(in the rows, 128 means zero)
Each row has a class, written after it.
[111 144 142 145 102 103 161 109 148 131 141 145 147 143 113 131 133 141
 138 118 161 121 105 136  86 127 104  90 148 177 133 125 134 174 124 117
 140 151 132 138 156 178]
fipe
[129 105 138 134  94 152 100 178 119 156 125 117 119 169  95 113 125 145
 105 118 107 124 105 101 129 117 117 137 163 172 156  94 169 129 107 136
 129  99  95  80 152 171]
zin
[138  81  94 156 155 114 133 135  96 151 143 140 105 124 144 187 109 134
  88 104 112 148  83  80 150 105 138 129 190  96  77 129 143 126 167 124
  82 121 164  90 140 140]
Bibus
[122  94 118 142 167 126 136 165 128 148 100 149 117 121 154 174 108 119
  82 153  92 135  86 121 155 105 120 157 160 132  91 105 122 111 126 159
  68 145 171  98 133 135]
milu
[135 124 181 111 135 141 163 149 145 130 137 144 104 185 129 167 181 172
 183 176 175 108 143 156 106  81 166 116 129 205 159 121 150 113 127 125
 181 216  87 143  95 157]
fipe
[108  70 160 126 143  78 124 172 109 136 149 151 142 128 140 172 124 166
 114 110 124 139 122 124 148 151 110 145 174 145  88 128 150  76 140 131
  74 132 109  85 151 165]
fadu
[177 111 162 121 128 111 159 181 110 160 130 114 116 164 104 122 193 122
 149 146 180 136 127 127 120  86 204  42 132 144 133 145 124 163 190 124
 189 171 128 115 113 140]
fadu
[115 159 152 141 122 136 166 131  97 144  98 139 129 184  95 144 136 134
 140 102 118  88 118 123  71 118 144  47 177 146 150  97 124 178 133  84
 146 188 117 121 168 158]
Famus
[141 105 126 141 161 103 126 127 134 147 125 146 141 126 148 149 126 120
  65 116 130 133  31 121 105 135 117 119 139 120  69 115 132 106 140 130
  67 150 153  70 126 151]
milu
[131 142  77 155 109 102 180 116 119 184 104 123 164 116  87 114 138 146
 116 127 113 129 129 165  87 118 147  85 170  99 125 130 110 143 165 151
 138 124 148 120 147 129]
zozi
[146 104 176 127 139 134 119 152 143 124 144 123 143 193 145 138 157 118
 162 152 203  97 149 152 103 112 187 108 108 211 152 113 125 173 113 118
 209 181  83 143 141 149]
Famus
[132 115 189 119 147 126 146 113 132 123 153 145 137 156 151 133 185 110
 131 136 167 111  86 140 105 125 155 129  93 178 171 109 120 179 106 123
 165 174 111 136 146 151]
Famus
[114  56 134 107 120  93 145 165  90 171 155 147 173 129 104 147 145 186
 115 109 120 123  98 164 126 132 124 140 194 135  89 121 152 110 144 143
  85 133 118  98 139 165]
mov
[104  51 154 116 132  86 121 158 136 148 155 139 124 121 118 166  97 177
  71 140 108 164 124  99 166 147  98 172 151 133  70 150 149 126 122 162
  80 127 138  98 139 166]
fipe
[136 125 189 118 108 123 129 143 149 129 138 126 130 139 127 148 178  96
 167 113 196 102 126 171 135 114 172 117 161 166 145 121 110 123 140 140
 191 158  98 131 120 119]
zin
[118 126 149 129 122  91 168 144 123 164 105 147 183 173  99 175 120 182
 104  91 135 120 122 124  58 120 162  63 189 134 111 134 132 151 130 122
 159 188 142  97 132 146]
Bibus
[ 99 120 120 134 105 113 134 156 131 130 114 138 154 161 107 130 118 139
 171 121 123 110 116 139  78 116 109  43 187 172 124 121 144 125 134 110
  94 187 133 149 138 162]
milu
[158 157 123 171 118  91 159 135 130 142 111 153 174 163  91 127 170 190
 136 129 127 164 102 145  59 119 125  97 163 122 149 111 144 143 135 122
 142 169 141 100 142 165]
mov
[137 120 137 135 150 134 139 110 159 114 127 113 129 159 140 158 155 123
 156 157 166 119 149 134 120 114 179 117 158 148 176 123 121 132 160 141
 193 178 134 161 135 122]
pid
[156 133 197  89 119 131 174 137 158 102 148 137 118 168 147 146 185 100
 161 117 193 106  86 194  78 107 163 113 134 160 159 119 107 173 110 137
 164 206  93 137 128 157]
milu
[ 85  66 138 132 133 119 100 163 132 139 123 149 127 134 148 185  74 160
 123 136  80 125 135 109 138 125  97 148 168 160  79 113 150  90 102 127
  61 152 103 118 136 153]
Famus
[138 109 194  98 136 124 152 175 147 134 150 135 118 133 160 190 149 130
 165 141 191 135 109 122 104 100 163 136 123 199 147 132 131 139 107 144
 145 179  88 148 120 150]
fadu
[142 158 135 149 112 141 170 117 123 156 130 124 174 161  96 139 131 155
 110 137 146 129  74 159  50  95 113  88 144 127 125 132 148 208  91 108
  90 181 165 119 153 174]
fop
[154 125 173 140 135 134 138 127 130  96 174 135 143 146 125 102 203 111
 137 164 198 146 126 151 121 112 154 149 114 151 164 145 142 140 128 111
 169 154 116 152 120 152]
zozi
[104  86 137 143 132 110  99 163 108 132 142 141 137 136 156 146 108  99
 139 123  93 138 137 122 164 137 101 125 202 137  97 104 160  59 125 120
  90 130 136  92 138 144]
zof
[123 157 198 151 110 138 167 139 118 110 143 146 135 157 168 150 207 119
 204 119 190  88 144 186  69 112 147 164 140 190 165  81 144 143  59 154
 195 189  54 122 150 150]
fop
[103  85 144 144 137 112  90 175 114 147 150 146 167 137 132 150  99 154
 122 106 128 144 113 108 121 133 100 147 169 186  83 102 165  80 112 121
 113 123 108  90 149 159]
zof
[142  78 122 141 129  90 155 149 115 187 169 127 181 100 124 145 117 150
  65 141 139 168  92 159 139 129 112 171 145 117  52 149 161 132 146 160
  84  86 157  88 165 157]
zof
[142 125 181 120 118 125 142 125 135 100 155 146 119 151 115 163 198 143
 164 113 213 134 115 160 133  95 170 114 120 161 140 145 126 163 152 113
 187 159  98 141 107 164]
fipe
[105 167 148 160  85 108 157 141 109 164  96 163 173 173 104 126 161 138
 150  84 103 109 129 170  70 137 123  65 185 166 171  69 155 137 118 105
 180 174 117  97 156 152]
zof
[143 127 196 117 117 129 143 124 144 114 156 120 133 169 103 124 200 149
 178 125 196 107 127 149  75 113 166 134 142 175 163 128 117 124 138 144
 219 179  73 127 130 137]
zin
[ 94 164 171 174 118 107 140 128 102 166 119 125 160 115  94 138 177 156
  88  83 136 121  93  88  83 150 136  73  96 163 120 106 147 146 142 120
 140 126 134  85 158 160]
fadu
[104  67 121 135 162 105 125 101 111 161 164 113 132 132 139 179 109 139
 106 139 152 141  83  69  85 144 118 180 114 151  98 168 154 125 117 165
  78 105 122  97 152 147]
Bibus
[ 86 143 143 162  74 108 125  93 129 133 145 147 146 168 100 170 130 157
 130  99 130 125  99 120  51 128  93 115 171 169 142 120 148 184  54 106
 107 177 111 140 128 186]
zin
[154 142 169 158 145 136 132 119 138 123 165 142 149 161 109 115 212  83
 127 179 201 139 120 190  94 102 140 144 126 158 158 130 164 141 146 117
 166 163 119 126 132 156]
zof
[144  79 122 119  98 122 128 102 120 117 161 105 129 146 162 164 112 129
 117 105 144 179  75 115 102  91 110 201 182 107 136 151 116 172  88 171
 101 106 160 115 157 164]
fop
[ 84  61 166 146 165  75  95 146 123 131 174 130 127 126 154 194  80 133
 146 136 126 125 133  93 154 169 118 111 198 174  65 141 122  90 122 136
  75 149 113 119 151 144]
mov
[129 158 123 128 131 111 168 138 110 175  84 157 171 155  74 134 152 177
  76  87 119 121  90 149  82  96 149  92 145 129 142 107 106 192 132 131
 164 142 139  91 139 152]
pid
[151 125 181 129 156  81 176 106 132 137 178 137 171 139 145 174 202 138
 130 141 244 123 105 205  96 117 154 181  95 146 102 161 125 161 118 148
 147 184 131 129 138 148]
pid
[131 139 199  85 111 150 142 173 163  79 118 146 114 176 126 109 184 110
 176 120 182  91 176 187 143  89 164  83 138 178 170  98 130 166 134  71
 192 221 104 160  99 153]
fipe
[165 149 108 126 117 112 172 181 133 180 114 147 150 144  74  95 129 164
  83 129 145 124 115 174 118  96 126  71 149 136 111 114 149 190 164 109
 125 143 144 101 147 166]
fipe
[112  40 114 130 135  65  96 150 118 128 139 140 155 150 145 172  98 138
 143 123 146 138 146 168 128 122 110 191 197 133  59 144 118  77 129 173
  94 130 121  90 142 140]
milu
[138 170 135 119  96 148 166 153 113 159  81 143 133 156 119 122 135 122
 138  77 106  87  94 137  84  92 151  46 203 150 138  62 104 138 127  93
 165 170 138 105 115 138]
mov
[129  71 136 149 142 110 131 149 118 162 155 131 108 124 141 168 124 140
 125 154 159 122 119 138 137 104 139 117 192 166  50 155 115 105 165 151
 114 153 119 135 125 125]
fop
[ 82  67 118 149 178 121 111 106 120 132 134 128 109 150 144 190 109  91
 110 141 106 116 113  77 131 165 129 137 174 128 134 119 150 126 128 130
  73 159 145 108 154 143]
Bibus
[133  57 141 146 135  96 109 135 134 136 174 129 166 131 128 136 118 145
  85 153 127 163  93 102 123 159 104 163 162 131  99 144 154 140 122 157
  91 122 153 105 156 168]
mov
[157 171 107 148 105 138 172 163 115 192  93 151 132 130  85 101 150 171
 113 133  84 107 135 177 104  78 146  69 120 119  93  80 134 144 137 119
 150 143 100  99 117 129]
Famus
[125  96 146 177 111 111 133 145  93 126 150 155 123 118 151 181 139 123
 143 108 128 137 126 120 133 125 109 176 209 109  78 128 148  81 128 146
 112 149 125  99 145 142]
zozi
[155 133 174 141 107 122 161 142 110 106 161 140 152 170 137 140 201 163
 173 101 210 120 120 173  71 107 157 126 153 160 131 126 134 160 109 127
 187 188  86 133 135 161]
fop
[101  73 134 125 128 131 102 131 114 132 115 147 106 125 159 185  91 128
 128 114  86 139  96 109 133 126  92 166 187 103  99 119 153 102 104 106
  37 185 142 119 111 119]
fop
[179 156 159 148 124 155 183 155 127 143 183 151 109 160 145 136 199  72
 124 145 207 114  75 181 102 115 129 133 131 184 132 106 132 198  94 134
 158 182 123 144 148 180]
zof
[124 133 156 138 143  97 164 121 146 140 129 110 111 179 160 167 189 134
 172 127 199 100 144 158  63  90 181 123 130 190 136  87 127 143 122 144
 182 214  94  96 133 168]
fipe
[137 129 171 125 133 167 155 145 144  87 128 142  91 150 182 157 175  79
 192 135 171  93 137 161 122  91 168 136 138 171 151 113 107 136 106 116
 166 194  83 155 102 142]
zozi
[134  69 135 136 101  77 118 155 118 179 135 143 120 112 145 172 116 110
  97 111 137 151 103 138 124 110 104 168 184 116  48 121 150  89 143 130
  72 148 141  79 118 138]
fadu
[111  96 130 192 133  88 101 164 129 129 149 129 128 101 165 153  89 107
 112 141 123 150 164  84 143 150  81 180 166 152  84 117 164 110 124 159
  87  96 130  98 190 150]
fadu
[148 118 150 103 140 120 135 129 128 163 142 119 107 133 148 135 160 113
 122 133 147 122  99 165 152 120 164 120  74 146 151 117 114 158 125 130
 125 130 114 121 133 122]
Famus
[134 105 192  93 154 105 183 115 129 142 152 146 130 165 148 180 184 140
 168 130 186 109  69 173  79 105 163 131 122 171 127 117  93 140 105 127
 141 221  99 129 129 154]
Famus
[145 149 120 126 141 137 160 154 115 161  99 155 155 148  98 129 136 140
  90 120 109 134 103 148 118  99 161  56 170 119 131 104 132 153 161  80
 143 167 157 121 108 135]
zof
[104 125 112 108 168 130 132 113 134 164  85  98 142 168  84 174  97 157
 117 135 110 124 114 102  96  98 187  44 146 128 153 129 112 162 149 106
 125 164 141 122 119 137]
pid
[138 169 145 128 116 109 159 141 143 134 121 145 182 156  79 117 137 174
  76  96 143 130 106 162  80 104 142  95 156 134 156 110 126 218 106  97
 140 149 122 114 144 173]
zin
[127 139 104 128 110 145 163 154 129 142  91 140 121 148 113 158 114 156
 100 107 112 119 122 139 105  65 127 105 173 129  99 124 121 181 132 111
 109 158 142 136 118 164]
pid
[142 128 154 128 136 115 158 174 115 156 118 128 178 153 136 109 169 105
 150 136 173 104 134 145  98 130 165 115 126 174 186  80 156 156 120 137
 179 150 122 100 169 147]
fadu
[154 167 203 118 122 123 173 142 134 133 141 142 119 149 144 144 195 126
 125 107 185 107  98 143  89 107 182 134 141 173 168 103 121 157 100 141
 205 162  69 110 121 141]
zin
[121 115 112 165 156 117 104 134 112 148 124 136 109 134 150 161 126 107
  85 142 128 131 107  85 151 141 117 143 150 140 115 137 156  99 139 147
  92 104 132 100 136 143]
pid
[149 121 183 140 153 132 139 149 138 116 147 143 115 177 135 137 210  76
 125 149 222  89  96 170  86 105 165 101 127 190 111 122 123 163 142 119
 160 229 119 136 114 157]
milu
[130 129 131 143 115 129 135 114 142 145 124 118 180 164 104 123 131 136
 107 129 145 145  82 115  39 120 137  97 147 144 180 130 165 172 119 107
 124 164 134 116 148 175]
zozi
[170  83 176  91 163 153 127 137 149 125 158 106 115 177 127 145 175 118
 157 169 194 106 118 162 143  89 203  90 135 161 156 143  99 129 191 128
 188 188 125 153 125 123]
Famus
[135  99 122 168 142 128 134 142  98 152 136 150 103 130 114 161 173  92
  96 136 147 127  87 137 154 133 129 133 178 115  85 133 116 105 156 133
  98 159 154 110 120 147]
zozi
[158 104 176 116 135 122 131 136 146 111 176 120 116 179 147 161 154  99
 167 157 231 126 124 134  86 110 166 128 130 184 127 155 103 172 103 140
 178 187  90 169 131 156]
Famus
[113 138 135 134 121 115 158 110 119 168  97 137 124 157  98 130 119 140
  72 113 108 119  91  95  89 112 140  66 132 139 128 119 142 210 139  93
 127 147 143  91 131 166]
fipe
[125  92 119 182 132 120 138 113  96 152 166 137 123 127 140 171 155 123
 144 149 155 130  66  98  68 123  73 193 165 148  65 139 152 113 118 167
  67 156 146 107 151 168]
mov
[106 154 139 174 125  90 109  98 152 122 135 120 180 149 107 147 122 138
  75 135 162 169 124  92  57 122 123 115 115 146 148 165 158 218  91 134
 124 116 129 126 152 185]
pid
[120 111 151 134 127  94 153 108 132 147 155 138 155 158 112 147 141 155
 134 143 154 129  97 151  82 119 122 106 163 178 123 145 104 161 123 128
 126 166 149 142 141 161]
mov
[147 152 111 127 106 122 188 104 140 168  85 118 165 180 109 162 122 140
 145 121 139 116  95 166  47  79 142  84 175 107 126 118 114 161 124 119
 140 200 177 108 133 148]
pid
[122 123 184 133 142 114 133 132 139 113 151 138 148 165 139 165 175 116
 172 138 209 112 145 151  96 138 157 167 137 183 169 111 143 135  93 144
 194 186  81 141 146 142]
pid
[151 130 125 146  94  67 184 127 156 155 137 136 202 156  91 169 139 166
 124 154 180 168 135 213  53  99 128 131 167 116 108 144 128 176 103 146
 123 169 151 121 145 188]
fadu
[165 146 101 143  98 127 139 107 114 159 120 134 170 157  89 109 118 154
  62  98 126 149  54 116  74 122 107  92 110  93 124 140 133 224 124  95
 105 130 186 114 152 163]
Famus
[136 106 172 132 107 124 141 153  90 167 158 156 118 135 146 181 116  90
 121 127 146 142  86 116 121 121 107 164 196 145  95 141 169 104 114 131
 114 133 118 106 133 138]
zof
[174 121 190 108 154 106 155 136 158 136 160 130 118 149 138 163 177 124
 170 156 207 122 111 196 130 102 191  94 131 166 113 148  71 134 151 137
 181 186 113 138 102 120]
mov
[128  65 109 144 120  66 105 127 103 154 166 124 148  96 151 176  89  96
 108 111 148 176 100 109 153 152  96 193 164  96  98 149 145 139 123 162
  60  69 160  93 175 143]
fadu
[154 189 131 159 133 114 156 140 135 148 122 129 135 164  82 103 148 134
  83 134 160 136 117 131  88 101 132  61 115 141 152 120 147 238 137 102
 138 153 150 101 162 180]
fipe
[176  97 121 152 127 103 180 143 114 176 143 137  93 146 140 152 156 116
 126 160 152 128  75 158 105 104 106 139 203 123  55 136 128  99 177 134
  78 193 171 103 136 144]
mov
